Here is a tiny trained network, its code and every weight. The questions are about switching its units off for an input and a target symbol, where a switched-off unit gives its printed mean instead of its output.

import numpy as np


def w(rows, s, z=0):
    codes = np.array(rows[::2]) - 128.0
    scale = np.full(codes.shape[1], s)
    scale[-1] = z or s
    return codes * scale


def norm(h):
    return h / np.sqrt((h * h).mean(-1, keepdims=True) + 1e-5)


def f(y):
    return np.maximum(y, 0)


def softmax(a):
    e = np.exp(a - a.max(-1, keepdims=True))
    return e / e.sum(-1, keepdims=True)


def log_softmax(a):
    a = a - a.max(-1, keepdims=True)
    return a - np.log(np.exp(a).sum(-1, keepdims=True))


def net(x, mask):
    ids = ['αεθλμφψ'.index(c) for c in x.split()]
    T = len(ids)
    res = E[ids] + P[:T]
    r = norm(res)
    for j in range(2):
        rows = slice(4 * j, 4 * j + 4)
        q, k, v = (r @ M[0][rows].T for M in (Q, K, V))
        z = softmax(np.where(np.tri(T) > 0, q @ k.T / 4**0.5, -1e9)) @ v
        o = O[0][rows]
        res = res + np.where(mask[j], z, o[:, -1]) @ o[:, :-1]
    y = f(norm(res) @ A[0][:, :-1].T + A[0][:, -1])
    res = res + np.where(mask[2:18], y, B[0][:, -1]) @ B[0][:, :-1]
    return log_softmax(norm(res)[-1] @ U[:, :-1].T + U[:, -1])


Q, K, V, O, A, B = {}, {}, {}, {}, {}, {}
E = w([
[122,117,175,119,104,222,85,46,73,125],'α',
[174,105,150,130,62,95,87,179,153,163],'ε',
[198,212,175,107,216,214,73,47,158,186],'θ',
[113,109,141,183,150,119,56,45,131,90],'λ',
[126,255,171,149,136,171,69,122,118,229],'μ',
[164,66,96,222,156,150,124,77,153,138],'φ',
[115,115,177,144,102,72,32,148,104,62],'ψ',
],0.0094)
P = w([
[95,144,15,41,125,117,159,162,98,63],'0',
[174,73,197,146,84,215,8,141,212,131],'1',
[188,166,63,149,139,84,226,88,109,106],'2',
[138,75,172,170,92,173,1,131,199,167],'3',
[174,164,104,112,128,102,217,104,103,108],'4',
[159,91,171,155,88,152,9,173,232,166],'5',
[167,164,104,112,139,104,215,111,101,127],'6',
[165,73,184,148,76,185,4,150,202,160],'7',
[170,167,114,103,133,100,211,124,102,110],'8',
],0.0067)
Q[0] = w([
[142,123,126,148,92,155,69,212,169,139],'head 0',
[128,125,180,149,131,193,87,98,190,172],'head 0',
[109,135,216,145,89,130,2,116,151,99],'head 0',
[113,129,153,162,194,130,60,119,213,88],'head 0',
[139,134,178,205,150,170,32,107,167,141],'head 1',
[130,122,143,92,119,123,118,129,104,87],'head 1',
[98,227,60,123,146,113,201,121,97,36],'head 1',
[127,103,213,107,58,81,89,147,195,165],'head 1',
],0.0072)
K[0] = w([
[75,137,50,64,87,109,91,216,185,144],'head 0',
[86,177,78,58,183,197,76,101,130,131],'head 0',
[44,209,136,11,128,126,42,131,94,36],'head 0',
[96,155,117,113,222,109,65,92,201,67],'head 0',
[1,142,61,129,132,166,68,119,67,122],'head 1',
[144,126,176,60,93,146,143,109,96,74],'head 1',
[200,180,233,191,203,95,118,97,129,113],'head 1',
[80,112,72,94,71,86,123,182,114,129],'head 1',
],0.0066)
V[0] = w([
[12,150,121,83,167,72,64,62,133,121],'head 0',
[130,93,138,118,232,131,213,97,161,25],'head 0',
[177,117,157,92,136,173,88,35,161,173],'head 0',
[125,212,99,57,180,124,113,167,154,131],'head 0',
[96,145,3,147,173,95,184,170,200,118],'head 1',
[185,82,125,114,80,75,96,156,160,173],'head 1',
[92,126,96,35,126,169,117,127,115,160],'head 1',
[165,108,92,4,58,86,114,188,151,116],'head 1',
],0.0056)
O[0] = w([
[81,74,190,61,189,88,253,81,137,104,175],'head 0',
[118,155,151,33,200,51,69,113,189,119,29],'head 0',
[50,128,43,114,134,143,94,134,165,14,254],'head 0',
[89,177,166,236,182,57,182,115,144,60,211],'head 0',
[142,135,133,146,45,219,134,112,151,169,38],'head 1',
[127,161,57,143,117,126,128,65,222,73,109],'head 1',
[231,162,85,132,169,113,61,187,123,173,216],'head 1',
[220,186,5,126,31,67,95,77,161,125,199],'head 1',
],0.0049,0.0033)
A[0] = w([
[150,136,113,136,142,185,62,142,158,165,175],'neuron 0',
[137,170,184,197,132,164,114,143,218,170,75],'neuron 1',
[167,85,179,148,8,83,88,110,152,253,99],'neuron 2',
[255,75,122,117,117,170,129,128,83,143,149],'neuron 3',
[100,95,87,110,100,79,184,93,103,48,177],'neuron 4',
[124,102,92,165,152,120,44,152,155,167,165],'neuron 5',
[138,94,249,149,185,127,135,172,117,150,72],'neuron 6',
[191,114,186,175,122,80,108,126,67,114,72],'neuron 7',
[172,70,219,94,130,125,69,151,218,146,3],'neuron 8',
[81,201,76,164,106,165,226,177,91,133,113],'neuron 9',
[149,240,113,176,164,112,112,126,126,81,180],'neuron 10',
[114,102,161,152,84,52,157,167,98,130,131],'neuron 11',
[142,184,71,25,112,102,127,152,38,91,160],'neuron 12',
[56,55,253,108,196,114,101,106,145,131,39],'neuron 13',
[99,85,117,148,76,111,82,150,60,84,183],'neuron 14',
[178,8,108,171,154,150,133,123,166,114,117],'neuron 15',
],0.0067,0.002)
B[0] = w([
[139,97,146,174,141,62,146,182,32,105,228],'neuron 0',
[62,22,106,128,78,157,159,110,148,73,222],'neuron 1',
[151,124,110,95,240,158,192,74,146,46,249],'neuron 2',
[106,146,144,110,162,54,67,211,151,91,219],'neuron 3',
[87,188,165,226,125,137,69,235,112,107,190],'neuron 4',
[130,190,89,111,162,175,92,196,47,95,216],'neuron 5',
[155,202,93,137,2,47,154,130,99,173,208],'neuron 6',
[170,133,205,138,162,105,113,126,87,154,192],'neuron 7',
[26,155,68,115,130,169,140,107,133,186,202],'neuron 8',
[41,171,41,2,31,108,92,121,223,195,175],'neuron 9',
[161,77,174,82,108,87,185,121,147,148,253],'neuron 10',
[167,91,193,140,57,168,155,91,47,186,157],'neuron 11',
[89,80,134,153,70,211,191,114,145,130,209],'neuron 12',
[137,123,65,147,91,99,113,150,166,122,241],'neuron 13',
[146,127,125,120,172,218,218,73,183,202,206],'neuron 14',
[112,184,184,56,106,105,129,139,98,213,195],'neuron 15',
],0.0054)
U = w([
[72,87,108,127,126,254,127,140,127,94,152],'α',
[199,149,41,134,76,130,109,99,142,72,154],'ε',
[151,123,175,58,209,96,158,52,155,88,228],'θ',
[38,124,134,163,142,66,100,145,186,29,8],'λ',
[56,142,120,59,76,102,137,80,165,208,128],'μ',
[131,138,116,82,169,106,52,182,52,148,118],'φ',
[138,124,211,204,83,104,172,124,85,133,65],'ψ',
],0.0081,0.0011)

Each question gives the input, a string of symbols that net reads in full, and the target symbol t.
The units are the heads (4 rows each of Q, K, V and O) and the neurons (one row each of A and B). Each row of codes is followed by its name. A weight is (code - 128) times the scale printed after its matrix; where a second scale follows, it is the last column's (O, A, B and U).
mask holds one flag per unit, heads first, then neurons. A switched-off unit (its flag False) gives its mean, the last column of its rows in O or B, instead of its output. The means were averaged over made-up inputs and are rounded, as every weight is.
A unit's drop is (log p(t) with every unit on - log p(t) with that unit switched off) / (log p(t) with every unit on - log p(t) with every unit switched off).
The circuit of an input: a set's keep is (log p(t) with only the set's units on - log p(t) with every unit switched off) / (log p(t) with every unit on - log p(t) with every unit switched off). Starting from the 12 units with the biggest drops (on a tie, the unit counted first), units are removed one at a time, each time the one whose removal leaves the highest keep (on an exact tie, the one counted first), for as long as the keep stays at least 0.8.
circuit, biggest first: the units of the circuit, biggest drop first
top k neurons: the k neurons with the biggest drops, biggest first
heads that matter: for each layer, one digit per head in row order, 1 if its drop is at least 0.15 and else 0, layers parted by /
drop of u: that unit's drop, to one decimal
input α μ α α, target φ: heads that matter => 01
input μ ψ θ λ λ, target λ: circuit, biggest first => head 0; neuron 4
input μ α θ μ, target ψ: circuit, biggest first => head 0
input ψ φ ε φ ε α α φ, target θ: heads that matter => 11
input ψ ε λ, target λ: circuit, biggest first => head 0; head 1; neuron 4; neuron 13
input ψ α λ φ α θ, target θ: heads that matter => 11
input α μ μ α λ θ, target φ: heads that matter => 01
input α θ ε μ φ θ ε ε μ, target μ: top 2 neurons => neuron 9; neuron 10
input μ μ α α φ α ε, target ε: heads that matter => 11
input ε α ψ θ ε φ μ λ, target ε: heads that matter => 01
input ψ μ ε μ, target θ: heads that matter => 11
input θ ε ε ε, target λ: heads that matter => 10
input λ ψ θ ε ε ε φ α, target μ: heads that matter => 10
input α ε ε ε, target φ: heads that matter => 01
input μ φ θ ε α λ, target ψ: heads that matter => 10
input θ α φ ψ ψ α λ ε, target λ: heads that matter => 11
input μ ε ψ, target ψ: heads that matter => 00
input φ ψ θ ψ α ε, target α: circuit, biggest first => head 1; neuron 2
input ε α ψ θ, target ε: circuit, biggest first => head 1
input ε ψ φ, target φ: top neuron => neuron 15
input φ α α α ε α ε λ, target α: drop of head 1 => 0.3
input ψ ψ ψ ψ, target θ: drop of neuron 2 => 0.5
input ε φ ε λ φ α, target ε: drop of head 1 => 1.4
